Below are the code and all the weights of a small trained network. Each question names an input and a class and asks about switching units off, where a switched-off unit gives its printed mean instead of its output.

import numpy as np


def w(rows, s, z=0):
    codes = np.array(rows[::2]) - 128.0
    scale = np.full(codes.shape[1], s)
    scale[-1] = z or s
    return codes * scale


def norm(h):
    return h / np.sqrt((h * h).mean(-1, keepdims=True) + 1e-5)


def f(y):
    return np.maximum(y, 0)


def log_softmax(a):
    a = a - a.max(-1, keepdims=True)
    return a - np.log(np.exp(a).sum(-1, keepdims=True))


def net(x, mask):
    res = np.array(x, float).reshape(1, 2) / 4 @ E
    u = 0
    for l in range(2):
        y = f(norm(res) @ A[l][:, :-1].T + A[l][:, -1])
        res = res + np.where(mask[u : u + 5], y, B[l][:, -1]) @ B[l][:, :-1]
        u += 5
    return log_softmax(norm(res)[-1] @ U[:, :-1].T + U[:, -1])


A, B = {}, {}
E = w([
[165,186,92,31,36,66,165,37,230,60,173],'x0',
[41,88,27,232,92,212,2,184,160,201,110],'x1',
],0.0061)
A[0] = w([
[119,157,164,93,186,124,111,160,54,164,44,42],'L0N0',
[113,95,152,168,152,177,71,156,119,115,68,23],'L0N1',
[107,82,124,106,169,141,24,105,254,197,115,128],'L0N2',
[197,180,121,151,138,140,114,119,131,85,108,2],'L0N3',
[102,60,139,80,203,116,144,192,79,141,163,135],'L0N4',
],0.0076,0.0016)
B[0] = w([
[156,95,90,133,133,41,56,127,165,1,110,231],'L0N0',
[193,151,213,155,108,199,236,93,129,134,199,245],'L0N1',
[94,129,77,144,26,130,31,113,141,129,198,253],'L0N2',
[144,133,255,100,148,141,180,102,123,230,154,148],'L0N3',
[81,107,50,96,197,148,145,94,168,115,72,228],'L0N4',
],0.0092,0.0063)
A[1] = w([
[108,99,72,96,185,83,163,122,92,120,3,77],'L1N0',
[137,158,135,170,125,144,113,111,127,139,161,56],'L1N1',
[126,132,151,184,113,194,120,132,120,174,138,119],'L1N2',
[134,95,76,147,95,130,80,74,115,110,89,236],'L1N3',
[149,105,112,179,147,137,141,128,88,145,153,5],'L1N4',
],0.013,0.0018)
B[1] = w([
[88,67,163,235,79,145,30,160,57,36,42,236],'L1N0',
[111,108,99,159,174,75,201,209,78,136,13,196],'L1N1',
[194,99,169,114,255,78,199,107,184,113,123,233],'L1N2',
[99,235,129,4,70,234,56,161,72,112,97,255],'L1N3',
[213,187,69,154,237,139,207,182,109,247,152,172],'L1N4',
],0.0087,0.0085)
U = w([
[111,79,161,181,130,119,42,131,96,10,51,197],'0',
[161,162,187,76,105,11,162,44,170,141,177,208],'1',
[189,164,109,144,214,176,173,188,162,183,131,189],'2',
[75,197,68,82,32,168,14,143,158,152,165,191],'3',
[74,49,83,102,109,77,125,143,93,177,144,13],'4',
[85,56,117,139,110,76,86,121,101,195,186,3],'5',
[88,111,140,163,103,64,93,134,149,186,127,4],'6',
[94,82,144,182,94,113,87,97,152,176,170,19],'7',
],0.013,0.0047)

Each question gives the input, the list of numbers given to net, and the class t.
The units are the neurons (one row each of A and B). Each row of codes is followed by its name. A weight is (code - 128) times the scale printed after its matrix; where a second scale follows, it is the last column's (A, B and U).
mask holds one flag per neuron, layer by layer. A switched-off neuron (its flag False) gives its mean, the last column of its row in B, instead of its output. The means were averaged over made-up inputs and are rounded, as every weight is.
A unit's drop is (log p(t) with every unit on - log p(t) with that unit switched off) / (log p(t) with every unit on - log p(t) with every unit switched off).
The circuit of an input: a set's keep is (log p(t) with only the set's units on - log p(t) with every unit switched off) / (log p(t) with every unit on - log p(t) with every unit switched off). Starting from all 10 units, units are removed one at a time, each time the one whose removal leaves the highest keep (on an exact tie, the one counted first), for as long as the keep stays at least 0.8.
circuit, biggest first: the units of the circuit, biggest drop first
top k neurons: the k neurons with the biggest drops, biggest first
top k neurons in layer l: the k neurons of layer l with the biggest drops, biggest first
drop when u is switched off: that unit's drop, to one decimal
input [1,-1], class 1: circuit, biggest first -> [L1N0]
input [0,6], class 2: top 2 neurons in layer 1 -> [L1N2, L1N1]
input [6,0], class 1: top 2 neurons in layer 0 -> [L0N2, L0N0]
input [7,0], class 1: top 3 neurons in layer 0 -> [L0N2, L0N0, L0N4]
input [2,-1], class 1: top 3 neurons -> [L0N4, L1N0, L0N2]
input [2,-2], class 1: top 2 neurons -> [L0N4, L1N0]
input [3,-1], class 1: top 2 neurons in layer 1 -> [L1N0, L1N3]
input [5,0], class 1: top 2 neurons -> [L0N2, L1N3]
input [1,0], class 1: top 4 neurons in layer 1 -> [L1N0, L1N3, L1N4, L1N1]
input [-6,2], class 2: drop when L0N1 is switched off -> 1.7
input [-5,6], class 2: drop when L0N3 is switched off -> 0.0
input [-1,1], class 2: drop when L0N1 is switched off -> 1.3
